Known rows:
[ -4   0  -4  -1   1  -2   9   7   9  12   3   1   4   5  -2   0  -7  -6
  10   3   2   4   1  13  -2 -14  -2  -7 -13   8  -4  11  10 -11  -5] : (1492)
[  7  15  -3 -19 -31  -3 -14 -18  -9   5  15  10  10  -3   2  -5  11  18
 -24  -4  13 -27  21 -14  -5  -7  10 -20  22 -11  16  -9 -14  23   3] : (697)
[ -3   8   2  -6 -13   9 -15 -13  -9  -7   4   1  -4 -14   2   3  24   1
  -4 -16  10   1  -3 -12 -18  23  -7  -4  18  -2   9 -13 -17  15   6] : (959)
[ -3  -2  -2   3   0   3   9  11   6   6  -2  -5   0   5   4  -1 -12  -2
   6   6  -2   5  -8   7  11  -9   1   1  -8   4  -2   6  10  -6   6] : (708)
[ -4  -5  -2   3   4  -1   8  11   5   7  -3  -5   1   5   4   1  -9  -4
   6   6  -4   6  -5   9   8  -9   1   1 -10  -1  -1   6  11  -4   2] : (1940)
[  0 -21 -10  -1   5  -2  14  -5   3   6  -3  -1   5  -1 -12 -10   2  -1
   5  11   7   1 -12  -5  13  -6  -7  22 -16   0   8   6   6  11  -7] : (51)
[ -3  -3  -3   3   1   0   8  12   7   9   1  -3   2   5   2   0 -10  -5
   8   5  -3   5  -3   8   4 -11   0  -2 -10   5  -2   7  11  -7   0] : (139)
[ -1  -6   3  24  18   1  -8  20  -3 -14  -4 -10  -1   2 -12   7  12  24
  17  17   9   8 -17   8  13   5   1  -1  -6  -2  -1  -5  13  -9  -3] : (1172)
[  0  10   2  -8 -16   7 -12 -15 -10  -4   6   4  -1 -12   2   3  20   4
  -8 -13  10  -4   3 -10 -20  18  -4  -6  18  -3   7 -12 -17  15   5] : (455)
[ -7 -19  -4  12  13   0  -2   7   5 -11  -8 -12  -7   2  -6   1   5  -1
  21  -2   4  12 -20  -6  13  11  -6  13 -11   8   3  -1   1  -7  -4] : (945)
[  3  13   3  -8 -13   5 -12 -14 -12  -4   6   6  -2 -13   2   1  20   6
 -13 -11  10  -6   6  -8 -17  16  -3  -6  20  -7   5 -12 -17  13   6] : (1119)
[ -1  12   4  -6 -13   7 -14 -14  -9  -6   5   3  -4 -12   4   4  20   2
  -8 -14   7  -3   3  -8 -21  20  -4  -5  20  -5   6 -12 -17  11   7] : (1690)
[  1  16   4 -13 -16  10  -6   2  -8   7  11   7  -3 -17  11   2  21   0
 -16   0   2   6   2   3 -20   9  -2 -14  23 -15   5  -9  -7  16  13] : (896)
[  0 -16   1  10  23  -7  -3  12   8 -16  -7  -7 -16  -2   0   1   8  -8
  14   6  -9  23 -17  -1   5  14  -6   7  -6  -5  -5   1   0 -14  -8] : (1696)
[ 11   1  -3   0   4 -10   9  -5  -4   6   0   9   9  11  -8  -6 -14  11
 -14  19  -3 -18  13   3  14 -24  11   4  -8  -7  -3   8  11  -3  -8] : (1196)
[  2  13   2 -10 -17   7 -12 -15 -11  -3   6   6   0 -12   2   2  19   8
 -13 -10  10  -9   8  -8 -18  14  -2  -5  19  -4   8 -11 -15  15   6] : (1800)
[ -1  -9   1   8  15  -6  -2   3   6  -9  -6  -6  -5   4  -2   3  -4  -6
   9  -1  -6   7  -5  -1   7   3  -1   7  -9   7  -5   3   1 -13  -7] : (1378)
[ 1 -7 -2  6  8 -5  3  2  3 -5 -5 -3 -1  8 -4  0 -8  0  5  5 -1 -2 -1 -1
 13 -4  3  9 -8  4 -2  5  4 -7 -5] : (1810)
[ -3  23  14   2  -1   5 -30  -2  -4 -25   3  -3 -14  -9  12  17  15  -3
   2 -28  -5   6   7  -6 -26  33  -4 -19  25   2  -5 -15 -21 -10   6] : (369)
[ -5 -16   4   3  13  -2  16   3  12  -1  -3   8   0   8 -11  -3 -15   7
   0  -9  -6  -2   0   4  15  -4  -1   1  -4  -3   0  -4  -4  -8 -12] : (1345)
[  1 -11  -2   6  12  -5   2   3   4  -6  -5  -4  -2   5  -3  -1  -5  -2
   8   3  -3   2  -4  -3   8  -1   0   7 -10   2  -3   4   4  -8  -8] : (738)

Facts:
(1000) {gezu=(1514), bikek=klisto}
(1004) {gezu=(1174), bikek=klisto}
(1013) {tratre=(559), bikek=klisto}
(1014) {gezu=(916), tratre=(1671),(989),(1431), bikek=klisto}
(1033) {gezu=(61), bikek=klisto}
(1035) {gezu=(1695), tratre=(236), bikek=nefek}
(1048) {gezu=(619), bikek=klisto}
(1050) {tratre=(1033),(848), bikek=klisto}
(107) {gezu=(1213), bikek=klisto}
(1105) {gezu=(1607), bikek=nefek}
(1119) {bikek=nefek}
(1126) {bikek=nefek}
(1147) {gezu=(845), tratre=(1221),(880), bikek=klisto}
(115) {gezu=(738), bikek=klisto}
(116) {gezu=(1634), bikek=nefek}
(1162) {gezu=(354), bikek=klisto}
(1164) {gezu=(583), bikek=klisto}
(1172) {gezu=(513), bikek=klisto}
(1174) {gezu=(1035), tratre=(1941),(434),(89),(432),(1810), bikek=klisto}
(1180) {gezu=(924), tratre=(1839),(429),(115),(197), bikek=klisto}
(1183) {tratre=(429),(159), bikek=klisto}
(1196) {gezu=(1502), bikek=klisto}
(1205) {gezu=(1896), tratre=(738),(51), bikek=nefek}
(1207) {gezu=(22), bikek=klisto}
(121) {gezu=(1696), tratre=(1696), bikek=klisto}
(1213) {gezu=(1839), bikek=nefek}
(1221) {gezu=(1361), bikek=klisto}
(1224) {gezu=(621), tratre=(585), bikek=nefek}
(1232) {gezu=(359), bikek=klisto}
(1240) {tratre=(116),(1345), bikek=klisto}
(1247) {bikek=klisto}
(1250) {gezu=(1680), bikek=nefek}
(131) {gezu=(716), tratre=(924), bikek=klisto}
(1328) {bikek=klisto}
(134) {tratre=(1615), bikek=klisto}
(1340) {gezu=(1410), tratre=(621),(363),(1514), bikek=klisto}
(1345) {bikek=klisto}
(1350) {bikek=klisto}
(1359) {bikek=klisto}
(1361) {gezu=(1923), bikek=nefek}
(137) {gezu=(1207), bikek=klisto}
(1378) {gezu=(1878), bikek=klisto}
(139) {tratre=(1412),(883),(717), bikek=klisto}
(1402) {tratre=(1746),(98), bikek=klisto}
(1410) {gezu=(263), bikek=nefek}
(1412) {bikek=klisto}
(1431) {gezu=(1815), bikek=nefek}
(1451) {gezu=(682), tratre=(833),(610),(1196),(1164), bikek=nefek}
(1464) {gezu=(1941), bikek=klisto}
(1472) {gezu=(434), bikek=nefek}
(1492) {gezu=(1753), tratre=(1412),(783), bikek=klisto}
(1502) {gezu=(697), bikek=klisto}
(1514) {gezu=(455), bikek=nefek}
(1522) {gezu=(1451), bikek=klisto}
(1526) {tratre=(1667),(841), bikek=klisto}
(156) {tratre=(1361), bikek=klisto}
(159) {gezu=(987), bikek=nefek}
(1592) {gezu=(1048), tratre=(1004), bikek=nefek}
(1607) {tratre=(574),(833),(1172), bikek=nefek}
(1615) {gezu=(1014), bikek=klisto}
(1621) {gezu=(945), bikek=klisto}
(1634) {gezu=(258), bikek=klisto}
(1640) {tratre=(1839),(107),(1162),(432), bikek=klisto}
(1645) {gezu=(197), tratre=(1126),(1105), bikek=nefek}
(1649) {gezu=(871), tratre=(717), bikek=nefek}
(1667) {gezu=(1464), bikek=klisto}
(1671) {bikek=nefek}
(1680) {gezu=(1902), tratre=(1902),(1696),(98),(1196), bikek=klisto}
(1684) {gezu=(1162), bikek=klisto}
(1690) {gezu=(769), bikek=nefek}
(1695) {gezu=(1183), bikek=klisto}
(1696) {gezu=(1350), bikek=klisto}
(1712) {gezu=(717), tratre=(621),(1345), bikek=klisto}
(1719) {tratre=(783), bikek=klisto}
(1746) {bikek=klisto}
(1747) {bikek=nefek}
(1753) {bikek=klisto}
(1761) {tratre=(559),(1919),(56), bikek=nefek}
(1764) {gezu=(790), bikek=klisto}
(1800) {gezu=(420), bikek=nefek}
(1810) {bikek=klisto}
(1815) {gezu=(1690), bikek=nefek}
(1833) {gezu=(466), bikek=klisto}
(1839) {bikek=nefek}
(1840) {tratre=(466),(916),(862), bikek=klisto}
(1849) {tratre=(1172),(1247), bikek=klisto}
(1878) {gezu=(532), tratre=(945),(841), bikek=klisto}
(1891) {gezu=(1340), bikek=klisto}
(1896) {gezu=(1712), bikek=klisto}
(1902) {gezu=(1645), bikek=klisto}
(1919) {bikek=klisto}
(1923) {gezu=(630), bikek=klisto}
(1940) {tratre=(457),(51),(1522), bikek=klisto}
(1941) {gezu=(240), bikek=nefek}
(1945) {gezu=(584), tratre=(1345),(880), bikek=nefek}
(197) {gezu=(1224), bikek=klisto}
(215) {gezu=(848), bikek=nefek}
(22) {gezu=(1196), bikek=klisto}
(232) {gezu=(948), bikek=klisto}
(236) {bikek=klisto}
(240) {gezu=(1172), tratre=(585),(783), bikek=nefek}
(245) {bikek=klisto}
(250) {bikek=klisto}
(258) {gezu=(959), tratre=(621),(814),(907),(1359),(327), bikek=nefek}
(263) {bikek=klisto}
(272) {gezu=(1919), tratre=(56),(907),(1105), bikek=klisto}
(305) {tratre=(1250), bikek=klisto}
(327) {gezu=(369), bikek=nefek}
(346) {tratre=(1941),(924),(841), bikek=nefek}
(354) {gezu=(56), bikek=klisto}
(359) {gezu=(327), bikek=klisto}
(363) {bikek=nefek}
(369) {bikek=nefek}
(376) {gezu=(883), bikek=nefek}
(382) {gezu=(725), bikek=klisto}
(420) {gezu=(1492), bikek=klisto}
(429) {bikek=nefek}
(432) {bikek=nefek}
(434) {bikek=nefek}
(452) {gezu=(1250), tratre=(876), bikek=nefek}
(455) {gezu=(1522), bikek=nefek}
(457) {bikek=nefek}
(466) {gezu=(1232), bikek=klisto}
(47) {gezu=(1004), tratre=(1634), bikek=klisto}
(51) {gezu=(1105), bikek=klisto}
(513) {gezu=(272), bikek=klisto}
(518) {gezu=(1764), tratre=(61),(137),(232), bikek=klisto}
(532) {gezu=(245), tratre=(159), bikek=klisto}
(554) {tratre=(1328),(327), bikek=nefek}
(559) {bikek=klisto}
(56) {gezu=(376), bikek=klisto}
(574) {gezu=(107), bikek=klisto}
(578) {gezu=(1378), bikek=klisto}
(583) {gezu=(880), bikek=klisto}
(584) {gezu=(1761), tratre=(1172),(1119), bikek=klisto}
(585) {gezu=(1180), bikek=klisto}
(60) {tratre=(1634), bikek=klisto}
(607) {gezu=(518), bikek=klisto}
(61) {gezu=(607), bikek=nefek}
(610) {gezu=(1833), bikek=klisto}
(619) {gezu=(574), tratre=(116),(1345),(880), bikek=klisto}
(621) {bikek=klisto}
(630) {gezu=(1667), bikek=nefek}
(682) {gezu=(1472), bikek=klisto}
(697) {gezu=(1592), bikek=nefek}
(708) {tratre=(876), bikek=klisto}
(716) {bikek=klisto}
(717) {gezu=(862), bikek=nefek}
(72) {bikek=klisto}
(725) {gezu=(1412), bikek=klisto}
(738) {gezu=(1431), bikek=klisto}
(769) {tratre=(250), bikek=klisto}
(771) {tratre=(1221),(1431),(98),(115), bikek=nefek}
(783) {gezu=(578), bikek=klisto}
(790) {gezu=(232), tratre=(697), bikek=klisto}
(814) {gezu=(131), bikek=klisto}
(824) {tratre=(1810), bikek=klisto}
(833) {gezu=(47), bikek=klisto}
(838) {gezu=(1621), tratre=(72), bikek=nefek}
(841) {bikek=klisto}
(845) {gezu=(895), tratre=(363), bikek=klisto}
(848) {gezu=(1615), bikek=nefek}
(862) {gezu=(382), bikek=klisto}
(87) {tratre=(907), bikek=klisto}
(870) {tratre=(382),(420), bikek=nefek}
(871) {gezu=(1945), bikek=klisto}
(876) {bikek=klisto}
(880) {gezu=(585), bikek=klisto}
(883) {gezu=(137), bikek=klisto}
(884) {tratre=(1919),(916),(215),(959), bikek=nefek}
(89) {gezu=(1800), bikek=nefek}
(895) {gezu=(1891), bikek=klisto}
(896) {tratre=(1696),(1747),(1247),(327), bikek=nefek}
(907) {gezu=(89), bikek=klisto}
(916) {bikek=nefek}
(924) {gezu=(1649), bikek=klisto}
(945) {gezu=(452), bikek=klisto}
(946) {bikek=klisto}
(948) {gezu=(1164), tratre=(1671),(236),(245), bikek=klisto}
(959) {gezu=(783), bikek=nefek}
(963) {tratre=(585),(429),(987), bikek=nefek}
(969) {tratre=(1671), bikek=klisto}
(98) {bikek=klisto}
(987) {gezu=(1147), bikek=klisto}
(989) {bikek=klisto}

Rows:
No name comes twice in this set of rows, the named rows included.
[  0  -9   0   6  15  -8  -1   3  -2  -3 -10  -4   9   8  -2  -2  -8  -1
   7   1 -11  -2  -1  -3   6  -4   0   4 -13  -1  -4   4   6  -3  -3] -> (236)
[ -5 -16  -9 -14 -16 -16   8  14  25  12  12   9  13  21   3 -11 -23  16
  -7  -2   2 -16   7  -1  38 -38  16 -40   3 -15  23  -2   5  10  -9] -> (619)
[-13 -11  -7 -11 -24  22   3  -2  -4  10   6  -5   1 -26   2  -5  40   0
   8  -9  24  18 -32  -6 -18  26 -21   3  11  -4  25 -13  -6  36  18] -> (838)
[ -7   5   5  -7 -23  17 -13   2  -2  10  14  -2  -7 -20  11   2  19  -1
  -7 -11   3   9  -5   0 -28  16  -5 -10  18   2   8 -13  -7  24   6] -> (258)
[ -3  11   3  -1 -14  12 -15 -11  -9 -11   4  -1  -5 -13   2   6  24   6
  -2 -16  15   0  -3 -11 -14  26  -6  -3  20   2   7 -14 -14  11  10] -> (1941)
[-25  25   9  -8 -41  14 -18 -22 -36  10   9 -16 -25  23  19   5  29   6
 -14 -10 -50 -22 -19  10 -22  -1   3 -35  36   4 -34 -14 -26 -16  18] -> (1761)
[ 17   5   0   6  19  -3   8  31  30   2   0  13  19 -19   2   5 -34  -5
   5   5  34  18  29   2   5  -9   7   5 -19   0  23  11  27  12  -3] -> (518)
[  9  14  -4  -6 -15  -2  23  -1  -4  26   3   9  17  14  -2  -8 -30  14
 -19  23   3 -27  19  12  20 -42  17  -2  -6  -2  -3  13  19   7   7] -> (131)
[  0  -3  -4   6   3   0   5  -3   3  -8  -5  -5  -3   7  -2   1 -12   1
   8   1   5  -4  -3  -7  19  -3   3  13  -6   9   0   5   4 -11   1] -> (841)
[  3  15   0 -11 -16   5 -11 -17 -11  -6   6   7  -1 -12   1   3  22   3
  -9 -11  14  -6   5  -7 -17  18  -6  -8  19  -6   9  -9 -16   9   8] -> (429)
[ -5  17   4 -10 -18  11  -9  -1 -11   9   3   3   8 -12  12   3  14  -1
  -9 -13   2  -2   3   0 -22  11  -5 -18  18  -8   7  -8  -7  19  20] -> (1035)
[  4  -1  -1   5  16  -5   4  24   7   9 -10  -1  22  -1   6   1 -22  -7
   7   2  -2   6  11   4   1 -11   1  -3 -17  -5   8   9  21   8   9] -> (948)
[ 14  -9 -11  -9  -9  -7  24 -15  -7  27   5  13  21   7 -20 -18 -14  17
 -22  27   8 -30  15   2  17 -39  11  19 -15  -6   5  12  14  21 -11] -> (814)
[ -5   0  -1   6   2   3   7  13   8  -1  -5  -8  -6   4   8   3 -14 -11
  13  -1  -3  13 -10   3  13   0  -2   2  -6   7  -1   6   9 -13   9] -> (1878)
[  9  -2  -6  -2  -2 -13   5  -4   0   6   2   6  12  13  -8  -6 -16  10
 -10  15  -2 -21  13  -1  18 -26  13  -1  -7  -4   1   7   7   0  -9] -> (1502)

Now the same nodes, written a new way:
Known rows:
[  3  -3  -1   0 -13  -7   0 -20  15   4   9 -29  14  19] : (841)
[ 13 -14 -11  -3 -13  -6   4 -11   6   2  15 -35  29  16] : (1213)
[ 10 -19  -6  -7 -15  -6   4  -9  14   5   8 -40  23  19] : (916)
[  1  -5  -1   0 -16  -7  -1 -14  17   3  10 -24  15  18] : (263)
[ 11 -13 -13  -3  -9  -7   7 -10   6  -3  11 -29  27  16] : (455)
[  3  -3  -2   0 -12  -6   0 -20  16   4   9 -28  13  19] : (1810)
[ -2   3  -5  -3 -20   0   2 -29   7  -6   9  -1  21  12] : (1923)
[  2  -4  -2  -1 -20  -9   0 -15  16   5   9 -22  14  19] : (559)
[ 17 -16 -11  -1 -17 -11  11   2   8 -10  12 -39  17  13] : (258)
[  2   1  -9   2 -14 -10   3 -17   9  -2  13 -14  19  18] : (420)
[ -2 -11 -10   1  -1 -12   2 -16  -1   5  17   8   7  21] : (583)
[  9 -16 -11  -3  -9  -7   5  -9   6  -2  12 -28  28  16] : (1205)
[ -1  -6 -13  -1  -4  -8   1 -15   0   5  17   4   6  23] : (585)
[  1  -7   1   1 -19  -7  -1 -13  15   2  11 -20  16  19] : (1840)
[  9   4  -6   6 -24 -10  -3 -20   5   4  23 -26  26  17] : (1048)
[ 11 -15 -11  -4 -10  -7   6  -9   7  -2  11 -34  26  16] : (1410)
[ 10 -15 -12  -3  -7  -6   7  -9   7  -1  10 -26  31  18] : (838)
[  0   2 -12  10   4  -4   7  -8  17   0   4  15  36  24] : (1680)
[  1  -5  -1   0 -16  -7  -1 -14  16   4  11 -25  15  18] : (716)
[ 10 -21  -4  -5 -16  -5   3  -7  12   3   9 -34  24  18] : (884)
[ -2  -8 -11   0  -4 -13   1 -17   1   4  15   4   9  21] : (232)

Rows:
No name comes twice in this set of rows, the named rows included.
[ 13 -13 -12  -3  -6  -5   8 -16   6  -2  11 -34  26  17] -> (89)
[  2   3 -14   6  -3  -4   4 -15  14   0   6   0  27  24] -> (197)
[ 13 -21 -13  -3  -6  -6   4 -10   3   1  13 -14  22  18] -> (1945)
[ 18 -11 -10   0 -21  -8   0 -14   2   5  24 -43  36  16] -> (1592)
[  0   3 -12   7  -2  -8   7 -18  14   0   5  -3  30  24] -> (945)
[  3  -3  -8   3 -12  -7  -2 -15  10  -2  13 -10  19  16] -> (1014)
[  1  -3  -5   2  -9  -7   3 -13   7   2  16  -5  16  17] -> (584)
[  7 -21 -14  -5  -3  -6   5  -7  -1   3  16 -14  20  20] -> (1649)
[ 10 -19  -3  -6  -7  -2   4  -5  13   5  12 -34  24  15] -> (1607)
[ 10   4  -7   4 -27 -13   1 -19   7   3  18 -20  22  19] -> (56)
[  0  -2  -3  -1 -19  -5  -1 -11  16   4  10 -26  13  20] -> (1412)
[ 14 -12 -17  -4  -8  -6   4 -11   7  -2  11 -30  26  15] -> (1431)
[  1  -7 -10   1  -3 -11   3 -22   1   4  15  -2   9  21] -> (924)
[ 14 -13 -13  -4 -13  -8   7 -10   7  -2  10 -26  25  17] -> (1514)

